Below are the code and all the weights of a small trained network. Each question names an input and a target symbol and asks about switching units off, where a switched-off unit gives its printed mean instead of its output.

import numpy as np


def w(rows, s, z=0):
    codes = np.array(rows[::2]) - 128.0
    scale = np.full(codes.shape[1], s)
    scale[-1] = z or s
    return codes * scale


def softmax(a):
    e = np.exp(a - a.max(-1, keepdims=True))
    return e / e.sum(-1, keepdims=True)


def log_softmax(a):
    a = a - a.max(-1, keepdims=True)
    return a - np.log(np.exp(a).sum(-1, keepdims=True))


def net(x, mask):
    ids = ['αβδεζημπσφψω'.index(c) for c in x.split()]
    T = len(ids)
    res = E[ids] + P[:T]
    u = 0
    for l in range(3):
        r = res
        for j in range(2):
            rows = slice(2 * j, 2 * j + 2)
            q, k, v = (r @ M[l][rows].T for M in (Q, K, V))
            z = softmax(np.where(np.tri(T) > 0, q @ k.T / 2**0.5, -1e9)) @ v
            o = O[l][rows]
            res = res + np.where(mask[u + j], z, o[:, -1]) @ o[:, :-1]
        u += 2
    return log_softmax(res[-1] @ U[:, :-1].T + U[:, -1])


Q, K, V, O = {}, {}, {}, {}
E = w([
[143,63,188,125,96,116,111,130,225,131,130],'α',
[160,163,65,112,117,60,123,121,204,250,94],'β',
[171,207,98,110,152,114,172,182,207,200,84],'δ',
[133,186,200,110,83,147,80,68,80,164,251],'ε',
[80,106,145,126,152,208,132,127,101,72,173],'ζ',
[117,67,89,86,173,153,97,112,134,148,6],'η',
[116,48,164,123,38,44,165,111,146,148,71],'μ',
[113,149,126,150,246,88,108,189,178,153,89],'π',
[146,190,158,142,81,221,149,196,103,215,178],'σ',
[74,151,138,166,106,163,79,85,197,53,129],'φ',
[157,144,57,125,99,134,130,153,204,91,153],'ψ',
[114,125,82,123,195,106,160,155,187,72,107],'ω',
],0.021)
P = w([
[136,197,163,71,147,112,157,194,67,133,175],'0',
[65,192,82,141,129,157,111,133,167,117,130],'1',
[188,91,149,161,135,181,210,92,188,170,118],'2',
[107,119,196,98,152,102,136,198,122,77,206],'3',
[69,174,67,129,115,140,132,114,111,152,112],'4',
[175,129,187,208,206,181,193,99,117,115,150],'5',
[128,93,161,69,124,104,116,175,99,125,178],'6',
[48,169,78,137,117,125,156,98,93,153,100],'7',
[173,166,209,139,165,142,145,7,79,121,168],'8',
[115,95,169,34,113,112,93,129,106,171,206],'9',
],0.012)
Q[0] = w([
[145,72,86,36,84,47,168,112,140,1,99],'0.h1',
[155,164,91,255,120,155,123,166,89,138,71],'0.h1',
[155,179,49,213,116,147,171,124,160,131,104],'0.h2',
[65,127,48,120,114,170,165,55,129,171,147],'0.h2',
],0.0077)
K[0] = w([
[142,109,119,1,99,108,139,180,148,32,118],'0.h1',
[129,146,102,232,138,119,167,213,110,152,127],'0.h1',
[167,37,129,81,220,49,231,235,239,116,25],'0.h2',
[20,117,61,124,108,99,142,163,118,84,45],'0.h2',
],0.0068)
V[0] = w([
[26,35,68,217,88,133,112,160,98,177,68],'0.h1',
[27,232,134,84,117,206,99,195,173,200,177],'0.h1',
[201,48,94,157,132,7,147,219,140,107,107],'0.h2',
[143,107,4,103,89,114,81,130,84,110,93],'0.h2',
],0.0044)
O[0] = w([
[104,166,156,120,62,88,113,85,160,134,107,22],'0.h1',
[64,78,167,158,150,101,138,113,148,184,104,243],'0.h1',
[36,141,255,89,153,90,124,101,234,97,207,2],'0.h2',
[66,78,112,99,151,129,139,89,37,180,186,37],'0.h2',
],0.0098,0.0081)
Q[1] = w([
[195,91,115,156,60,66,160,130,158,134,148],'1.h1',
[88,140,134,255,78,167,134,47,182,140,128],'1.h1',
[125,180,94,104,136,194,227,107,179,89,62],'1.h2',
[145,193,78,128,125,170,218,87,179,108,102],'1.h2',
],0.0059)
K[1] = w([
[219,123,114,89,96,111,116,172,116,156,135],'1.h1',
[191,190,172,146,147,229,148,89,29,224,194],'1.h1',
[104,150,61,91,69,167,156,255,159,100,100],'1.h2',
[26,127,104,105,150,75,207,151,215,118,89],'1.h2',
],0.0069)
V[1] = w([
[133,50,95,174,119,80,172,156,144,81,128],'1.h1',
[189,178,156,132,201,250,200,137,175,93,149],'1.h1',
[122,21,170,82,112,120,113,115,127,182,156],'1.h2',
[174,145,145,181,129,137,119,60,119,133,254],'1.h2',
],0.005)
O[1] = w([
[62,87,108,254,105,147,235,245,176,209,163,102],'1.h1',
[175,81,65,114,108,122,140,121,153,112,92,254],'1.h1',
[176,69,156,208,135,124,116,67,125,107,128,84],'1.h2',
[115,173,118,80,84,82,49,166,199,60,126,157],'1.h2',
],0.0083,0.004)
Q[2] = w([
[94,128,109,90,108,146,188,78,183,205,71],'2.h1',
[54,126,142,53,62,169,79,18,114,128,154],'2.h1',
[143,191,136,87,148,37,158,82,86,151,105],'2.h2',
[254,130,123,220,98,167,99,80,162,127,131],'2.h2',
],0.0063)
K[2] = w([
[109,122,146,69,149,93,151,97,92,168,140],'2.h1',
[30,85,73,116,109,78,146,134,168,131,58],'2.h1',
[74,201,92,106,137,67,122,60,99,141,90],'2.h2',
[128,121,100,98,74,206,2,125,114,119,152],'2.h2',
],0.0086)
V[2] = w([
[178,139,153,108,100,188,135,111,109,137,156],'2.h1',
[146,181,178,122,150,154,182,146,98,159,246],'2.h1',
[146,115,100,152,95,254,102,49,139,111,187],'2.h2',
[40,207,105,57,71,143,173,118,166,193,123],'2.h2',
],0.0052)
O[2] = w([
[132,141,141,135,72,161,78,125,193,175,202,253],'2.h1',
[36,172,95,94,155,163,127,183,250,163,108,217],'2.h1',
[116,134,118,69,118,145,168,76,114,134,52,178],'2.h2',
[177,153,78,191,88,169,191,145,138,144,99,37],'2.h2',
],0.011,0.0043)
U = w([
[150,88,181,63,137,173,152,81,166,131,83,252],'α',
[247,130,134,194,143,154,141,88,158,150,171,78],'β',
[216,183,158,203,98,202,124,159,124,123,131,23],'δ',
[169,253,91,203,97,148,46,125,86,49,70,180],'ε',
[141,90,79,111,129,149,147,173,90,82,181,155],'ζ',
[162,70,155,142,164,96,59,197,64,144,132,69],'η',
[190,58,165,151,75,88,75,170,123,93,153,166],'μ',
[110,151,112,206,116,67,33,95,139,171,156,28],'π',
[74,157,213,154,46,135,109,175,82,146,100,158],'σ',
[93,106,136,145,104,179,77,144,104,55,127,147],'φ',
[171,200,122,26,82,105,63,204,130,57,134,114],'ψ',
[99,115,39,132,99,125,139,100,139,97,211,152],'ω',
],0.0059,0.0032)

Each question gives the input, a string of symbols that net reads in full, and the target symbol t.
The units are the heads (2 rows each of Q, K, V and O). Each row of codes is followed by its name. A weight is (code - 128) times the scale printed after its matrix; where a second scale follows, it is the last column's (O and U).
mask holds one flag per head, layer by layer. A switched-off head (its flag False) gives its mean, the last column of its rows in O, instead of its output. The means were averaged over made-up inputs and are rounded, as every weight is.
A unit's drop is (log p(t) with every unit on - log p(t) with that unit switched off) / (log p(t) with every unit on - log p(t) with every unit switched off).
The circuit of an input: a set's keep is (log p(t) with only the set's units on - log p(t) with every unit switched off) / (log p(t) with every unit on - log p(t) with every unit switched off). Starting from all 6 units, units are removed one at a time, each time the one whose removal leaves the highest keep (on an exact tie, the one counted first), for as long as the keep stays at least 0.8.
circuit, biggest first: the units of the circuit, biggest drop first
unit that matters most: the unit with the biggest drop
heads that matter: for each layer, one digit per head in row order, 1 if its drop is at least 0.15 and else 0, layers parted by /
drop when u is switched off: that unit's drop, to one decimal
input δ ε β, target α: circuit, biggest first	0.h2; 2.h2
input π ψ π π η σ ε ε ε φ, target ε: unit that matters most	1.h1
input ε ε δ ε σ ω, target α: circuit, biggest first	1.h1; 0.h2
input ζ π α π μ, target μ: circuit, biggest first	0.h2; 2.h1; 2.h2
input β μ ε ε α ω, target α: heads that matter	01 / 01 / 01
input φ ε ε ε α π, target α: circuit, biggest first	2.h2; 0.h2
input μ ε π, target α: circuit, biggest first	1.h2; 0.h2; 2.h2
input μ ω φ ε ω ε δ μ, target μ: circuit, biggest first	0.h2; 2.h1; 1.h1; 2.h2
input π π ε ε π, target π: circuit, biggest first	0.h2; 2.h2; 2.h1
input β β β ε, target ψ: circuit, biggest first	0.h2; 1.h2; 2.h1
input β ε α η ζ δ, target α: heads that matter	01 / 00 / 01
input ω π ε δ σ α ε φ ε π, target ψ: heads that matter	10 / 01 / 11
input ε ε ε η π ε ε ε μ μ, target σ: heads that matter	11 / 10 / 00
input π ε π ω σ, target σ: unit that matters most	0.h1
input ε ε μ ω ω, target ω: circuit, biggest first	1.h1; 2.h1
input ω ε ε σ π μ ω η, target η: heads that matter	01 / 00 / 11
input η ζ ε ε σ δ, target α: heads that matter	00 / 00 / 00
input ζ μ ω ε ε ψ, target α: heads that matter	01 / 00 / 01
input ε α π β, target π: heads that matter	01 / 00 / 11
input δ β ε α ε ζ σ π, target π: unit that matters most	0.h2
input μ ε ζ, target α: heads that matter	01 / 00 / 01
input β ε μ β α ω π π σ, target α: drop when 0.h2 is switched off	0.4
input ψ ε φ, target α: drop when 1.h2 is switched off	-0.1
input α ε ε ε σ, target σ: drop when 0.h1 is switched off	0.8
